Below are the code and all the weights of a small trained network. Each question names an input and a target symbol and asks about switching units off, where a switched-off unit gives its printed mean instead of its output.

import numpy as np


def w(rows, s, z=0):
    codes = np.array(rows[::2]) - 128.0
    scale = np.full(codes.shape[1], s)
    scale[-1] = z or s
    return codes * scale


def norm(h):
    return h / np.sqrt((h * h).mean(-1, keepdims=True) + 1e-5)


def f(y):
    return np.maximum(y, 0)


def softmax(a):
    e = np.exp(a - a.max(-1, keepdims=True))
    return e / e.sum(-1, keepdims=True)


def log_softmax(a):
    a = a - a.max(-1, keepdims=True)
    return a - np.log(np.exp(a).sum(-1, keepdims=True))


def net(x, mask):
    ids = ['ΞΣβεζθλμφψ'.index(c) for c in x.split()]
    T = len(ids)
    res = E[ids] + P[:T]
    u = 0
    for l in range(2):
        q, k, v = (norm(res) @ M[l].T for M in (Q, K, V))
        z = softmax(np.where(np.tri(T) > 0, q @ k.T / 2**0.5, -1e9)) @ v
        res = res + np.where(mask[u], z, O[l][:, -1]) @ O[l][:, :-1]
        u += 1
        y = f(norm(res) @ A[l][:, :-1].T + A[l][:, -1])
        res = res + np.where(mask[u : u + 4], y, B[l][:, -1]) @ B[l][:, :-1]
        u += 4
    return log_softmax(norm(res)[-1] @ U[:, :-1].T + U[:, -1])


Q, K, V, O, A, B = {}, {}, {}, {}, {}, {}
E = w([
[134,80,144,134,124,142,34,137,166,127,83,84],'Ξ',
[152,122,160,96,145,133,62,132,141,138,96,78],'Σ',
[149,138,166,142,124,129,41,156,130,77,74,63],'β',
[135,70,109,159,215,135,91,113,136,133,105,106],'ε',
[155,87,72,182,122,159,124,125,124,168,41,6],'ζ',
[101,101,91,87,115,73,109,138,172,218,143,99],'θ',
[188,104,164,55,48,92,103,165,128,116,100,109],'λ',
[142,94,151,217,146,145,115,222,179,62,107,86],'μ',
[141,126,169,52,233,76,115,141,155,80,160,170],'φ',
[191,158,232,127,151,227,194,106,108,183,149,55],'ψ',
],0.0026)
P = w([
[115,82,133,90,122,212,96,126,202,155,98,155],'0',
[163,69,102,85,160,187,41,185,114,178,144,104],'1',
[210,107,152,123,171,110,68,129,180,211,83,139],'2',
[104,207,84,72,127,194,185,111,182,111,51,191],'3',
[114,98,93,88,161,170,81,201,52,169,202,85],'4',
[204,114,180,161,164,40,94,70,176,185,90,124],'5',
[120,195,112,114,139,113,199,59,180,79,55,166],'6',
[61,131,99,99,169,164,120,186,4,129,199,96],'7',
[29,105,157,125,144,88,153,90,41,81,165,77],'8',
[95,175,159,158,113,46,206,2,164,80,73,177],'9',
[92,127,199,184,136,7,140,37,126,117,90,116],'10',
[72,100,153,138,175,53,115,129,26,127,163,80],'11',
],0.003)
Q[0] = w([
[90,112,102,113,136,162,109,215,3,139,213,108],'0.h1',
[133,20,226,148,188,27,85,113,99,159,119,24],'0.h1',
],0.006)
K[0] = w([
[249,147,181,179,139,35,118,64,253,174,70,136],'0.h1',
[32,136,156,156,82,63,253,56,131,52,129,147],'0.h1',
],0.0049)
V[0] = w([
[187,129,221,32,26,104,93,155,101,93,102,140],'0.h1',
[118,114,95,5,84,122,116,60,108,230,151,149],'0.h1',
],0.0031)
O[0] = w([
[252,48,133,105,72,74,207,82,32,25,115,158,255],'0.h1',
[40,74,192,96,105,114,153,129,2,193,61,198,139],'0.h1',
],0.0033,0.00094)
A[0] = w([
[156,215,153,131,188,142,196,104,64,146,210,168,133],'0.n1',
[67,66,243,169,138,102,138,170,4,114,16,195,166],'0.n2',
[123,159,49,98,189,78,142,109,61,196,125,99,253],'0.n3',
[157,87,103,114,144,163,136,170,113,104,107,118,194],'0.n4',
],0.0023,0.0022)
B[0] = w([
[131,136,192,81,173,200,117,120,165,120,100,73,145],'0.n1',
[70,106,86,167,124,114,251,155,209,154,200,129,252],'0.n2',
[61,118,229,124,44,134,97,136,169,64,104,113,228],'0.n3',
[136,142,171,90,93,130,110,103,183,67,119,115,201],'0.n4',
],0.0029,0.0032)
Q[1] = w([
[164,235,72,105,154,229,165,97,74,171,106,253],'1.h1',
[113,159,139,149,129,75,187,54,243,113,27,141],'1.h1',
],0.0058)
K[1] = w([
[157,26,128,70,101,179,62,253,143,125,98,143],'1.h1',
[58,171,83,91,115,169,139,137,26,64,208,81],'1.h1',
],0.0051)
V[1] = w([
[164,167,234,147,160,252,208,30,92,171,177,63],'1.h1',
[131,143,182,41,254,93,116,141,140,91,218,233],'1.h1',
],0.0029)
O[1] = w([
[220,170,198,85,195,254,198,177,67,177,120,105,191],'1.h1',
[109,123,153,75,131,63,178,230,166,26,14,49,1],'1.h1',
],0.0043,0.00083)
A[1] = w([
[199,215,4,124,181,124,99,159,208,133,185,90,4],'1.n1',
[108,108,164,151,106,145,185,133,219,79,157,97,142],'1.n2',
[92,242,158,114,122,167,39,175,228,161,124,76,30],'1.n3',
[126,205,114,198,166,175,46,53,46,202,196,192,135],'1.n4',
],0.0032,0.0013)
B[1] = w([
[100,132,132,172,82,127,254,202,193,123,182,104,167],'1.n1',
[163,113,106,82,135,162,92,109,149,154,147,119,253],'1.n2',
[144,58,92,153,191,118,169,154,72,101,101,199,216],'1.n3',
[120,141,58,43,105,53,192,106,123,128,92,21,181],'1.n4',
],0.0051,0.0029)
U = w([
[110,139,132,132,119,154,62,97,158,143,139,137,36],'Ξ',
[146,35,125,52,135,167,142,126,186,166,119,115,198],'Σ',
[212,189,133,121,93,145,9,76,139,78,153,125,144],'β',
[106,93,92,161,237,141,68,122,79,105,73,181,66],'ε',
[138,150,10,103,166,103,124,87,58,185,103,70,58],'ζ',
[8,158,160,152,89,120,82,124,135,213,135,155,151],'θ',
[167,72,124,141,60,50,197,101,1,101,133,204,65],'λ',
[159,133,39,193,123,125,166,177,185,126,206,135,97],'μ',
[80,168,173,101,153,51,147,163,147,50,88,70,252],'φ',
[164,202,195,109,157,196,174,158,82,172,122,123,119],'ψ',
],0.0043,0.0032)

Each question gives the input, a string of symbols that net reads in full, and the target symbol t.
The units are the heads (2 rows each of Q, K, V and O) and the neurons (one row each of A and B). Each row of codes is followed by its name. A weight is (code - 128) times the scale printed after its matrix; where a second scale follows, it is the last column's (O, A, B and U).
mask holds one flag per unit, layer by layer, with each layer's heads first. A switched-off unit (its flag False) gives its mean, the last column of its rows in O or B, instead of its output. The means were averaged over made-up inputs and are rounded, as every weight is.
A unit's drop is (log p(t) with every unit on - log p(t) with that unit switched off) / (log p(t) with every unit on - log p(t) with every unit switched off).
The circuit of an input: a set's keep is (log p(t) with only the set's units on - log p(t) with every unit switched off) / (log p(t) with every unit on - log p(t) with every unit switched off). Starting from all 10 units, units are removed one at a time, each time the one whose removal leaves the highest keep (on an exact tie, the one counted first), for as long as the keep stays at least 0.8.
units of the circuit, in order: the units of the circuit, biggest drop first
unit that matters most: the unit with the biggest drop
k most important neurons: the k neurons with the biggest drops, biggest first
top k neurons in layer l: the k neurons of layer l with the biggest drops, biggest first
drop when u is switched off: that unit's drop, to one decimal
input ζ β β β μ β μ λ β, target μ: 2 most important neurons => (1.n1 1.n3)
input ε θ β, target ε: unit that matters most => 1.n3
input Σ Ξ ψ θ β ε Σ ζ θ ζ Σ μ, target ζ: units of the circuit, in order => (1.h1 1.n4)
input Ξ ψ μ θ μ Ξ Σ, target μ: units of the circuit, in order => (0.h1 1.n1)
input φ β θ β Σ ψ ε Σ ε β β, target ε: units of the circuit, in order => (0.h1 1.n3)
input β Σ ζ ψ ε θ ε, target ε: 2 most important neurons => (1.n3 0.n2)
input β β Ξ Σ Σ β Σ ζ μ ζ, target ζ: 3 most important neurons => (1.n4 0.n2 1.n3)
input Σ ε Σ ζ, target ε: 2 most important neurons => (1.n3 0.n2)
input ε β Σ, target ε: 2 most important neurons => (1.n3 0.n2)
input φ ζ ζ β μ β β ζ θ Σ, target ζ: units of the circuit, in order => (1.n4 1.h1)
input θ β Ξ β, target β: 2 most important neurons => (0.n2 1.n3)
input ε ζ Σ ψ β ε λ μ ζ θ ζ β, target θ: 2 most important neurons => (0.n2 0.n3)
input θ Σ β β ζ φ μ β λ, target μ: 2 most important neurons => (1.n1 0.n3)
input μ ε β φ β Ξ, target φ: unit that matters most => 1.h1
input μ ζ Ξ β ε ε ζ μ ε ζ, target μ: 2 most important neurons => (1.n1 1.n3)
input ζ θ μ Ξ ε θ Σ, target ε: drop when 1.n3 is switched off => 0.6
input ζ β Ξ ζ λ ε λ, target λ: drop when 0.h1 is switched off => 1.1
input β ψ β ψ λ ζ, target ψ: drop when 0.h1 is switched off => 0.0
input θ β θ β, target β: top 3 neurons in layer 1 => (1.n3 1.n4 1.n1)
input β β φ λ Σ ε, target λ: units of the circuit, in order => (0.h1)
